Here is a tiny trained network, its code and every weight. The questions are about switching its units off for an input and a class, where a switched-off unit gives its printed mean instead of its output.

import numpy as np


def w(rows, s, z=0):
    codes = np.array(rows[::2]) - 128.0
    scale = np.full(codes.shape[1], s)
    scale[-1] = z or s
    return codes * scale


def f(y):
    return y / 2 * (1 + np.tanh(0.7978845608 * (y + 0.044715 * y**3)))


def log_softmax(a):
    a = a - a.max(-1, keepdims=True)
    return a - np.log(np.exp(a).sum(-1, keepdims=True))


def net(x, mask):
    res = np.array(x, float).reshape(1, 7) / 4 @ E
    y = f(res @ A[0][:, :-1].T + A[0][:, -1])
    res = res + np.where(mask, y, B[0][:, -1]) @ B[0][:, :-1]
    return log_softmax(res[-1] @ U[:, :-1].T + U[:, -1])


A, B = {}, {}
E = w([
[129,129,128,127,129,129],'x0',
[255,163,158,139,99,90],'x1',
[118,87,45,172,46,77],'x2',
[127,128,128,128,130,130],'x3',
[163,21,131,132,143,172],'x4',
[152,153,48,49,108,187],'x5',
[133,176,116,238,110,225],'x6',
],0.0052)
A[0] = w([
[89,117,129,131,130,132,17],'N1',
[119,101,144,61,131,68,108],'N2',
[40,108,112,128,143,167,124],'N3',
[128,162,211,99,194,183,71],'N4',
[100,94,213,223,160,58,39],'N5',
[115,92,48,181,53,63,43],'N6',
[85,250,128,126,118,78,95],'N7',
[136,154,122,190,127,179,63],'N8',
[129,147,124,189,139,190,113],'N9',
[130,150,138,183,100,183,55],'N10',
[41,112,117,119,146,153,67],'N11',
[129,156,204,91,186,167,32],'N12',
[214,145,138,137,130,105,52],'N13',
[176,25,134,137,143,175,83],'N14',
[163,156,40,38,110,200,44],'N15',
[226,152,134,141,125,106,91],'N16',
[147,127,132,133,131,122,14],'N17',
[168,30,150,130,127,179,69],'N18',
[31,110,121,119,146,160,71],'N19',
[127,97,149,53,136,63,37],'N20',
[84,128,130,132,147,140,8],'N21',
[134,154,127,187,116,179,59],'N22',
[232,150,142,137,104,117,108],'N23',
[137,142,87,92,123,154,2],'N24',
[91,221,131,121,105,88,66],'N25',
],0.011,0.0054)
B[0] = w([
[70,163,109,86,89,134,82],'N1',
[163,123,124,75,196,93,247],'N2',
[130,144,172,144,101,63,236],'N3',
[203,124,60,151,57,137,238],'N4',
[110,158,206,95,134,253,213],'N5',
[211,142,46,119,56,161,242],'N6',
[79,94,98,198,170,126,221],'N7',
[138,114,116,59,170,106,177],'N8',
[166,125,132,81,182,92,222],'N9',
[133,122,104,59,171,113,169],'N10',
[99,133,161,121,87,79,180],'N11',
[154,133,45,123,62,150,187],'N12',
[75,137,138,94,75,92,163],'N13',
[65,123,79,190,169,126,214],'N14',
[125,145,213,123,129,229,243],'N15',
[94,143,160,125,84,69,218],'N16',
[52,163,78,71,95,153,71],'N17',
[66,116,80,175,161,127,192],'N18',
[107,142,166,132,85,67,200],'N19',
[140,132,97,50,192,101,207],'N20',
[61,161,100,82,76,125,87],'N21',
[133,121,110,61,173,107,172],'N22',
[99,138,171,139,81,61,251],'N23',
[70,153,111,67,99,195,93],'N24',
[81,98,93,160,155,137,163],'N25',
],0.033,0.0027)
U = w([
[167,118,117,5,220,82,92],'0',
[69,171,183,110,55,48,92],'1',
[197,139,38,120,59,175,102],'2',
[106,161,209,84,147,253,118],'3',
[180,100,165,150,163,109,254],'4',
[56,82,75,189,188,131,94],'5',
],0.0054,0.0097)

Each question gives the input, the list of numbers given to net, and the class t.
The units are the neurons (one row each of A and B). Each row of codes is followed by its name. A weight is (code - 128) times the scale printed after its matrix; where a second scale follows, it is the last column's (A, B and U).
mask holds one flag per neuron, in row order. A switched-off neuron (its flag False) gives its mean, the last column of its row in B, instead of its output. The means were averaged over made-up inputs and are rounded, as every weight is.
A unit's drop is (log p(t) with every unit on - log p(t) with that unit switched off) / (log p(t) with every unit on - log p(t) with every unit switched off).
The circuit of an input: a set's keep is (log p(t) with only the set's units on - log p(t) with every unit switched off) / (log p(t) with every unit on - log p(t) with every unit switched off). Starting from the 12 units with the biggest drops (on a tie, the unit counted first), units are removed one at a time, each time the one whose removal leaves the highest keep (on an exact tie, the one counted first), for as long as the keep stays at least 0.8.
units of the circuit, in order: the units of the circuit, biggest drop first
unit that matters most: the unit with the biggest drop
top k neurons: the k neurons with the biggest drops, biggest first
drop when u is switched off: that unit's drop, to one decimal
input [-6,-6,-1,5,3,8,1], class 3: units of the circuit, in order : N15
input [8,7,-8,0,-2,4,5], class 2: top 2 neurons : N4, N12
input [8,7,-1,4,3,6,-6], class 1: top 4 neurons : N23, N16, N13, N9
input [8,1,-2,4,5,-2,3], class 5: units of the circuit, in order : N14, N18
input [-4,-6,5,-4,5,6,-1], class 1: top 4 neurons : N3, N19, N11, N5
input [-3,-1,-8,4,6,4,5], class 2: top 2 neurons : N4, N12
input [5,6,-8,-1,4,5,-7], class 2: top 3 neurons : N4, N12, N9
input [3,-2,1,-3,-5,-4,-2], class 5: units of the circuit, in order : N7, N25
input [3,-5,6,-4,4,-4,6], class 0: units of the circuit, in order : N9, N10
input [-4,7,4,0,6,-5,7], class 0: units of the circuit, in order : N10, N22
input [2,-5,8,6,7,-5,8], class 0: units of the circuit, in order : N9, N10
input [-8,1,2,-5,-8,-4,4], class 5: top 2 neurons : N7, N25
input [-6,1,-5,2,7,-3,6], class 5: top 2 neurons : N14, N18
input [4,-4,3,-4,-8,-1,1], class 5: unit that matters most : N7
input [-5,-7,6,7,-3,5,-1], class 1: top 2 neurons : N3, N19
input [-1,5,5,1,-3,-1,1], class 1: top 3 neurons : N23, N16, N4
input [2,2,-7,-1,-8,-5,-4], class 5: top 3 neurons : N7, N25, N6
input [-2,2,6,-5,0,-2,-6], class 0: top 2 neurons : N2, N20
input [-6,-6,-6,0,-4,3,-4], class 1: top 3 neurons : N19, N11, N3
input [-4,7,3,6,4,-8,-2], class 3: units of the circuit, in order : N5
input [6,-8,8,3,-6,-8,1], class 1: top 3 neurons : N3, N19, N11
input [-4,6,6,1,7,5,-3], class 5: top 2 neurons : N14, N18
input [4,4,-7,4,2,3,-4], class 2: units of the circuit, in order : N4, N12
input [4,2,7,0,-3,0,1], class 2: drop when N6 is switched off : 0.6
input [-8,-5,7,6,0,8,0], class 3: drop when N15 is switched off : 1.5
input [7,-2,-5,-6,-6,6,4], class 3: drop when N18 is switched off : 0.2
input [8,-5,6,-8,-3,8,-4], class 3: drop when N15 is switched off : 1.0
